Here is a tiny trained network, its code and every weight. The questions are about switching its units off for an input and a class, where a switched-off unit gives its printed mean instead of its output.

import numpy as np


def w(rows, s, z=0):
    codes = np.array(rows[::2]) - 128.0
    scale = np.full(codes.shape[1], s)
    scale[-1] = z or s
    return codes * scale


def f(y):
    return y / 2 * (1 + np.tanh(0.7978845608 * (y + 0.044715 * y**3)))


def log_softmax(a):
    a = a - a.max(-1, keepdims=True)
    return a - np.log(np.exp(a).sum(-1, keepdims=True))


def net(x, mask):
    res = np.array(x, float).reshape(1, 6) / 4 @ E
    y = f(res @ A[0][:, :-1].T + A[0][:, -1])
    res = res + np.where(mask, y, B[0][:, -1]) @ B[0][:, :-1]
    return log_softmax(res[-1] @ U[:, :-1].T + U[:, -1])


A, B = {}, {}
E = w([
[104,107,124,12,206,2,130],'x0',
[153,113,255,162,216,123,57],'x1',
[128,126,127,127,128,130,126],'x2',
[129,126,128,128,129,128,131],'x3',
[31,228,167,198,153,91,183],'x4',
[131,128,126,129,128,127,129],'x5',
],0.009)
A[0] = w([
[121,169,118,193,75,180,163,199],'n1',
[179,98,149,153,127,176,79,119],'n2',
[108,142,212,151,196,67,82,10],'n3',
[191,85,160,156,122,191,71,122],'n4',
[147,82,153,32,192,37,92,21],'n5',
[152,115,2,105,18,185,171,45],'n6',
[111,177,116,180,79,177,169,218],'n7',
[185,86,167,160,121,195,66,134],'n8',
[57,219,227,246,144,124,160,209],'n9',
[102,146,207,145,210,78,90,216],'n10',
[133,120,167,68,184,81,99,84],'n11',
[201,92,165,166,123,189,64,129],'n12',
[189,91,169,161,116,193,55,135],'n13',
[180,72,74,37,94,146,107,121],'n14',
[110,181,108,206,66,205,168,43],'n15',
[54,181,77,86,130,41,216,130],'n16',
[130,115,24,100,23,169,174,223],'n17',
[47,166,82,99,148,51,207,126],'n18',
[162,120,143,135,132,163,105,134],'n19',
[194,89,166,161,123,194,60,134],'n20',
[96,154,99,110,126,81,173,115],'n21',
[105,180,112,209,55,206,169,37],'n22',
[64,221,216,243,160,129,168,2],'n23',
[158,113,151,130,128,178,95,123],'n24',
],0.0064,0.0079)
B[0] = w([
[176,83,167,170,109,165,88,201],'n1',
[96,167,151,142,95,113,174,157],'n2',
[121,111,45,36,189,61,101,148],'n3',
[97,172,152,154,81,103,174,171],'n4',
[207,47,154,197,106,197,25,178],'n5',
[231,36,196,214,103,214,40,193],'n6',
[165,94,179,177,91,184,110,206],'n7',
[88,178,172,166,67,113,181,177],'n8',
[123,109,31,23,223,52,87,237],'n9',
[181,91,163,174,92,186,89,217],'n10',
[168,75,102,116,156,137,69,160],'n11',
[91,169,165,155,77,117,168,177],'n12',
[90,172,176,163,69,114,174,180],'n13',
[168,79,98,109,164,129,60,194],'n14',
[127,113,54,35,203,67,88,169],'n15',
[63,187,150,149,109,80,189,201],'n16',
[125,92,64,47,211,74,73,247],'n17',
[68,190,153,134,103,68,189,192],'n18',
[107,146,142,142,96,120,138,143],'n19',
[91,178,175,159,68,112,171,179],'n20',
[97,160,133,118,121,103,165,152],'n21',
[105,109,30,10,223,49,79,171],'n22',
[254,2,179,198,103,228,24,165],'n23',
[115,150,134,132,105,121,148,145],'n24',
],0.0063,0.011)
U = w([
[172,100,152,174,110,214,106,220],'0',
[123,124,77,53,182,84,119,5],'1',
[67,203,149,146,96,115,252,183],'2',
],0.012,0.0021)

Each question gives the input, the list of numbers given to net, and the class t.
The units are the neurons (one row each of A and B). Each row of codes is followed by its name. A weight is (code - 128) times the scale printed after its matrix; where a second scale follows, it is the last column's (A, B and U).
mask holds one flag per neuron, in row order. A switched-off neuron (its flag False) gives its mean, the last column of its row in B, instead of its output. The means were averaged over made-up inputs and are rounded, as every weight is.
A unit's drop is (log p(t) with every unit on - log p(t) with that unit switched off) / (log p(t) with every unit on - log p(t) with every unit switched off).
The circuit of an input: a set's keep is (log p(t) with only the set's units on - log p(t) with every unit switched off) / (log p(t) with every unit on - log p(t) with every unit switched off). Starting from the 12 units with the biggest drops (on a tie, the unit counted first), units are removed one at a time, each time the one whose removal leaves the highest keep (on an exact tie, the one counted first), for as long as the keep stays at least 0.8.
circuit, biggest first: the units of the circuit, biggest drop first
k most important neurons: the k neurons with the biggest drops, biggest first
drop of u: that unit's drop, to one decimal
input [3,3,4,-2,0,1], class 0: circuit, biggest first => (n17)
input [-7,-3,3,-7,7,4], class 1: 2 most important neurons => (n9, n22)
input [-1,-1,2,-3,3,-7], class 1: 2 most important neurons => (n6, n9)
input [-3,-4,4,-3,1,-7], class 1: 3 most important neurons => (n17, n10, n23)
input [3,1,1,4,-8,5], class 0: 3 most important neurons => (n9, n5, n22)
input [8,7,-3,7,-2,0], class 0: 3 most important neurons => (n5, n10, n9)
input [8,0,0,4,7,-4], class 2: 2 most important neurons => (n16, n18)
input [8,1,3,0,-1,-1], class 0: 2 most important neurons => (n5, n9)
input [-5,-4,-7,7,1,-6], class 1: 3 most important neurons => (n22, n17, n15)
input [0,-2,-6,-1,8,-1], class 1: 2 most important neurons => (n9, n23)
input [-6,-4,6,8,3,0], class 1: 2 most important neurons => (n22, n15)
input [8,-1,3,8,6,6], class 2: 3 most important neurons => (n16, n18, n17)
input [8,8,-4,-7,-6,5], class 0: drop of n5 => 0.2
input [3,7,-2,-3,-2,-5], class 0: drop of n17 => 0.1
input [8,6,-8,2,-6,-4], class 0: circuit, biggest first => (n5)
input [7,8,5,-2,-5,-4], class 0: drop of n5 => 0.1
